81,-65,-47,-49,-20,69,26
-59,-14,6,88,41,-24,86
-> -14

37,-47,-26,-13,27,45
-21,31,-12,47,-12,-17
-25,66,-102,11,14,35
-> 31

1,-81,-41,83
-105,27,79,-28
-> 27

47,-6,42,-55,-77,77,-45
-6,-16,66,-53,-65,67,-61
38,-78,-78,-63,39,-46,-64
-> -16

-84,21,-83,-30,47,11,-23
-65,-54,-61,26,-26,40,37
-> -54

-83,3,-17,-82,66,71,73
-16,29,59,78,38,12,45
-34,-7,20,57,5,37,-17
-> 29
---
-69,-61,-31,-81 gives -31
74,8,65,34,-24 gives 65
79,1,69,37,-35,15 gives 69
-59,-15,-85,-61,57,-38,60 gives -85
35,40,101,12,-94 gives 101
-95,-12,18,24,58,-30 gives 18
-17,30,20,85,-12 gives 20
81,93,-24,39 gives -24
-25,36,0,47,85 gives 0
-19,18,92,4 gives 92
---
-58,74,66,-40,-27 => 74, -58

4,9,-60,18,-50,30,74 => 74, -60

88,20,-93,17 => 88, -93

-14,17,19,-84 => 19, -84

21,13,5,10,-71
0,7,-4,-1,-19
2,-7,-3,4,-80
=> 21, -80

47,28,-77,28,-45,-10,-4
-27,5,27,29,-12,30,-28
=> 47, -77
---
 22  -84   36  -73 | 22
-44   51   95   99 | -44
  40    60  -105   -47 | 40
  7  -81  101  -12 | 7
 16    5  -82    8 | 16
-10  -11   84   18 | -10
 32   76    7  -12 | 32
---
-60,-43,-36,64,-56,-102 yields -60

-28,-50,16,-52,77,75,-85
-18,42,-16,72,-29,-62,52
-93,16,-11,80,62,-20,-24
yields -28

49,38,-5,-7,-12,27
71,-13,78,48,40,-79
22,61,20,46,41,-34
yields 49

-32,-86,-36,-72,18,-31,32
-12,17,-6,3,-3,-6,3
-24,-92,-24,-24,8,-16,13
yields -32

-1,37,12,10
5,45,-37,23
30,-57,84,-4
yields -1

-11,51,60,90 yields -11

11,6,9,-5,61,-9,2
-16,-25,-9,8,-66,-14,-11
-5,6,-25,15,78,13,27
yields 11

6,49,-70,-13,-10,-11,76 yields 6

86,-13,24,-23,-27,34 yields 86

101,19,-22,25,19,60,95 yields 101
---
-15,4,-32,-6,-34,29,-27
-32,-41,5,-35,22,-16,-19
12,16,5,17,-14,-32,14
-> -15

36,35,30,31,25,30
48,50,4,53,29,44
55,57,90,32,56,42
-> 36

-4,-14,-12,-12,-3,5
-4,-5,25,26,32,-18
-4,-17,-31,-34,-45,27
-> -4

73,75,19,40
84,88,19,42
24,25,48,40
-> 73

19,-27,-7,15,9,7
-26,42,14,-6,12,-2
-29,34,8,5,31,1
-> 19

134,118,38,187
68,91,212,72
128,128,38,166
-> 134

2,5,5,2
5,3,4,4
6,9,1,5
-> 2
---
-60,4,99,37,94 Answer: -60, 94

-36,-56,17,-37,5
2,2,50,80,5
Answer: -36, 5

36,54,61,65,65,70,79 Answer: 36, 79

31,104,13,15,21,-17
30,-50,61,42,-75,36
35,-46,68,60,36,84
Answer: 31, 84

-50,31,-40,23
0,-99,-9,-20
Answer: -50, -20

-35,38,19,31,-10,81,-37 Answer: -35, -37

20,16,32,-18,-21,45,-75 Answer: 20, -75
---
5,42,-85,3,-79,-5
-1,-4,-1,-2,3,0
-3,-43,38,-8,-48,14
==> -48

-20,34,22,28
-3,20,3,8
-9,-80,-6,-67
==> -6

1,11,5,-8,5,76
-8,12,-4,6,-6,22
4,-13,-1,11,2,-44
==> 2

-82,82,-86,91,-90
-71,69,-70,69,-68
67,-67,65,-64,65
==> -64

16,-8,97,-43,25,-24,16
4,-12,-56,55,-42,13,-12
-3,10,76,-53,27,-15,19
==> -15

-64,-97,62,-68,-105
62,-45,-71,-54,38
-1,-41,-8,-100,-44
==> -100

11,33,22,3
47,-80,-57,67
-18,16,39,-46
==> 39
---
  9.658    9.904   -9.721   -8.170   10.686   -5.646  -15.910 -> -5.646

 1.972   1.622  -1.868  -1.866  -0.444
 1.427   1.227   1.338   1.272   1.177
-> 1.272

-0.07  -0.16  -0.17  -0.14  -0.10  -0.09  -0.04
 0.14   0.16   0.19   0.18   0.06   0.12  -0.02
-> 0.12

 1.042  -1.292  -1.255   1.072   1.138 -> 1.072

-11.2   10.4   -7.3   11.0   -3.7 -> 11.0

-0.02   0.17  -0.10  -0.15   0.02 -> -0.15

 0.014  -0.025   0.043  -0.130   0.039  -0.008
-0.098   0.069   0.012   0.193   0.049  -0.008
-> 0.049

 10.484   -8.399    3.643   11.215  -19.591   18.238  -17.593 -> 18.238
---
Input:
108,191,208,246,35
139,135,228,153,149
121,135,186,151,82
Output: 108

Input:
2,7,4,10,2,-34,3
14,6,21,7,2,-45,-8
-2,-4,0,-5,-4,28,-3
Output: 2

Input:
80,37,68,22,42,52
7,60,14,88,59,46
33,54,38,62,52,47
Output: 80

Input:
886,-45,2,-838,477
-347,148,85,-98,551
825,388,-93,-565,-203
Output: 886

Input:
4,45,38,16
45,50,86,75
15,42,38,27
Output: 4

Input:
6439,4383,6911,5841
3040,7214,4833,4807
3798,4884,7964,4328
Output: 6439

Input:
-24,-20,-10,-11
-33,17,-13,-16
30,-4,-5,-15
Output: -24
